Below are the code and all the weights of a small trained network. Each question names an input and a class and asks about switching units off, where a switched-off unit gives its printed mean instead of its output.

import numpy as np


def w(rows, s, z=0):
    codes = np.array(rows[::2]) - 128.0
    scale = np.full(codes.shape[1], s)
    scale[-1] = z or s
    return codes * scale


def f(y):
    return np.maximum(y, 0)


def log_softmax(a):
    a = a - a.max(-1, keepdims=True)
    return a - np.log(np.exp(a).sum(-1, keepdims=True))


def net(x, mask):
    res = np.array(x, float).reshape(1, 4) / 4 @ E
    y = f(res @ A[0][:, :-1].T + A[0][:, -1])
    res = res + np.where(mask, y, B[0][:, -1]) @ B[0][:, :-1]
    return log_softmax(res[-1] @ U[:, :-1].T + U[:, -1])


A, B = {}, {}
E = w([
[135,30,89,41,1,92,87],'x0',
[171,97,154,83,88,198,156],'x1',
[204,95,8,184,77,198,179],'x2',
[70,158,91,91,159,91,183],'x3',
],0.0079)
A[0] = w([
[188,239,170,157,137,151,138,4],'n0',
[61,53,56,21,99,103,60,35],'n1',
[89,169,169,124,219,185,159,117],'n2',
[178,96,91,184,140,168,255,78],'n3',
[123,99,146,33,192,14,117,204],'n4',
[139,144,231,66,139,91,92,42],'n5',
[254,99,176,179,139,111,36,142],'n6',
[60,20,115,49,75,78,39,170],'n7',
[135,109,220,8,212,108,60,72],'n8',
[146,82,22,163,149,192,57,84],'n9',
],0.0083,0.0039)
B[0] = w([
[81,181,73,104,190,150,87,171],'n0',
[75,202,150,132,196,253,73,211],'n1',
[73,155,215,153,198,166,125,221],'n2',
[136,117,100,120,73,93,72,205],'n3',
[226,103,123,170,101,116,212,244],'n4',
[171,153,79,54,113,54,62,199],'n5',
[138,110,206,183,112,151,202,191],'n6',
[41,78,170,154,111,208,118,254],'n7',
[196,61,141,2,41,93,70,230],'n8',
[194,164,101,95,65,71,101,189],'n9',
],0.0082,0.0084)
U = w([
[21,145,123,165,183,254,117,49],'0',
[146,135,40,84,70,36,104,1],'1',
[73,130,157,190,100,159,197,212],'2',
],0.0078,0.0023)

Each question gives the input, the list of numbers given to net, and the class t.
The units are the neurons (one row each of A and B). Each row of codes is followed by its name. A weight is (code - 128) times the scale printed after its matrix; where a second scale follows, it is the last column's (A, B and U).
mask holds one flag per neuron, in row order. A switched-off neuron (its flag False) gives its mean, the last column of its row in B, instead of its output. The means were averaged over made-up inputs and are rounded, as every weight is.
A unit's drop is (log p(t) with every unit on - log p(t) with that unit switched off) / (log p(t) with every unit on - log p(t) with every unit switched off).
The circuit of an input: a set's keep is (log p(t) with only the set's units on - log p(t) with every unit switched off) / (log p(t) with every unit on - log p(t) with every unit switched off). Starting from all 10 units, units are removed one at a time, each time the one whose removal leaves the highest keep (on an exact tie, the one counted first), for as long as the keep stays at least 0.8.
circuit, biggest first: the units of the circuit, biggest drop first
most important unit: the unit with the biggest drop
top k neurons: the k neurons with the biggest drops, biggest first
drop of u: that unit's drop, to one decimal
input [8,7,-4,2], class 0: most important unit : n1
input [6,7,-5,-5], class 0: top 2 neurons : [n7, n1]
input [1,-3,-4,-2], class 1: top 2 neurons : [n2, n8]
input [7,5,6,-6], class 0: top 4 neurons : [n1, n7, n4, n8]
input [-2,5,-7,-4], class 1: top 2 neurons : [n8, n5]
input [-1,-2,6,-6], class 1: top 2 neurons : [n9, n7]
input [-5,3,7,6], class 1: top 2 neurons : [n3, n7]
input [1,-7,-8,-2], class 1: top 2 neurons : [n8, n5]
input [6,-8,-2,6], class 0: top 2 neurons : [n1, n7]
input [7,5,7,-3], class 0: top 3 neurons : [n1, n7, n8]
input [8,-7,-7,1], class 0: top 2 neurons : [n7, n1]
input [-6,7,-8,5], class 1: top 4 neurons : [n8, n5, n7, n1]
input [3,-8,-4,-8], class 2: top 2 neurons : [n6, n7]
input [4,-3,2,-8], class 2: circuit, biggest first : [n6]
input [-2,-4,7,-5], class 1: drop of n7 : 0.2
input [7,7,-3,2], class 0: drop of n1 : 0.4
input [8,-5,0,5], class 0: drop of n1 : 0.2
input [5,-6,-4,1], class 0: drop of n9 : 0.1
